Here is a tiny trained network, its code and every weight. The questions are about switching its units off for an input and a class, where a switched-off unit gives its printed mean instead of its output.

import numpy as np


def w(rows, s, z=0):
    codes = np.array(rows[::2]) - 128.0
    scale = np.full(codes.shape[1], s)
    scale[-1] = z or s
    return codes * scale


def f(y):
    return np.maximum(y, 0)


def log_softmax(a):
    a = a - a.max(-1, keepdims=True)
    return a - np.log(np.exp(a).sum(-1, keepdims=True))


def net(x, mask):
    res = np.array(x, float).reshape(1, 5) / 4 @ E
    y = f(res @ A[0][:, :-1].T + A[0][:, -1])
    res = res + np.where(mask, y, B[0][:, -1]) @ B[0][:, :-1]
    return log_softmax(res[-1] @ U[:, :-1].T + U[:, -1])


A, B = {}, {}
E = w([
[152,241,69,25,176,191,184,170,204,40,218],'x0',
[192,208,64,71,87,116,57,67,132,254,15],'x1',
[134,138,123,150,110,123,113,124,131,110,133],'x2',
[198,13,48,72,77,125,186,104,107,88,129],'x3',
[188,124,186,92,174,104,74,25,79,100,180],'x4',
],0.0098)
A[0] = w([
[198,199,77,94,141,169,109,67,159,182,80,153],'n0',
[208,177,110,88,73,98,88,128,160,214,86,16],'n1',
[78,239,231,162,202,157,84,148,183,186,122,51],'n2',
[102,123,62,152,118,182,164,196,215,209,71,57],'n3',
[212,96,109,39,103,143,181,148,99,136,117,132],'n4',
[223,137,188,55,226,120,64,1,84,135,165,1],'n5',
[195,217,46,59,219,199,149,161,207,78,169,42],'n6',
],0.0074,0.0078)
B[0] = w([
[59,83,149,117,163,73,118,157,136,97,180,227],'n0',
[109,2,237,137,185,187,248,115,184,86,178,197],'n1',
[178,20,48,75,47,191,40,102,146,98,183,220],'n2',
[206,243,169,140,64,121,177,184,46,96,161,189],'n3',
[121,103,74,86,119,146,24,144,142,113,136,200],'n4',
[152,245,121,191,46,153,171,200,53,98,151,204],'n5',
[147,75,154,205,176,134,102,114,78,204,15,246],'n6',
],0.0088,0.012)
U = w([
[150,77,170,207,127,107,97,94,72,228,26,92],'0',
[88,85,193,127,209,133,175,155,158,53,181,80],'1',
[156,213,127,127,68,126,165,171,83,108,120,118],'2',
[170,72,26,54,60,138,92,90,142,122,118,90],'3',
[121,150,137,94,136,99,116,116,133,146,106,253],'4',
[69,181,104,72,164,54,112,117,149,143,120,172],'5',
[102,221,93,101,134,89,163,4,183,169,78,98],'6',
],0.011,0.024)

Each question gives the input, the list of numbers given to net, and the class t.
The units are the neurons (one row each of A and B). Each row of codes is followed by its name. A weight is (code - 128) times the scale printed after its matrix; where a second scale follows, it is the last column's (A, B and U).
mask holds one flag per neuron, in row order. A switched-off neuron (its flag False) gives its mean, the last column of its row in B, instead of its output. The means were averaged over made-up inputs and are rounded, as every weight is.
A unit's drop is (log p(t) with every unit on - log p(t) with that unit switched off) / (log p(t) with every unit on - log p(t) with every unit switched off).
The circuit of an input: a set's keep is (log p(t) with only the set's units on - log p(t) with every unit switched off) / (log p(t) with every unit on - log p(t) with every unit switched off). Starting from all 7 units, units are removed one at a time, each time the one whose removal leaves the highest keep (on an exact tie, the one counted first), for as long as the keep stays at least 0.8.
units of the circuit, in order: the units of the circuit, biggest drop first
top k neurons: the k neurons with the biggest drops, biggest first
drop of u: that unit's drop, to one decimal
input [-5,-3,0,5,6], class 2: units of the circuit, in order : (n6 n5)
input [-6,-7,0,-8,-1], class 3: top 2 neurons : (n2 n6)
input [-4,-2,-8,-3,-4], class 4: units of the circuit, in order : (n6)
input [-6,-5,0,7,4], class 3: top 2 neurons : (n6 n1)
input [-4,7,-1,-1,3], class 1: units of the circuit, in order : (n1 n0)
input [3,5,-5,0,-4], class 1: top 3 neurons : (n1 n0 n5)
input [-6,6,-5,7,-4], class 3: top 3 neurons : (n6 n4 n5)
input [-3,-5,6,4,2], class 4: units of the circuit, in order : (n1 n6 n0 n2)
input [1,0,1,3,4], class 2: top 3 neurons : (n2 n5 n6)
input [-3,0,-3,-7,-4], class 3: top 2 neurons : (n2 n6)
input [4,-5,7,7,-1], class 3: top 3 neurons : (n1 n4 n0)
input [5,-5,-2,6,3], class 3: top 2 neurons : (n4 n1)
input [6,-4,7,4,-8], class 2: top 2 neurons : (n3 n1)
input [-5,6,6,-2,8], class 2: top 2 neurons : (n5 n6)
input [1,0,0,2,5], class 2: top 2 neurons : (n5 n2)
input [7,8,2,0,5], class 1: top 2 neurons : (n0 n1)
input [-1,4,-8,7,-8], class 2: top 2 neurons : (n3 n2)
input [1,7,-5,-3,-5], class 1: drop of n1 : 0.7
input [-3,6,-5,3,-7], class 2: drop of n3 : 1.4
input [8,8,6,0,4], class 0: drop of n6 : 2.1
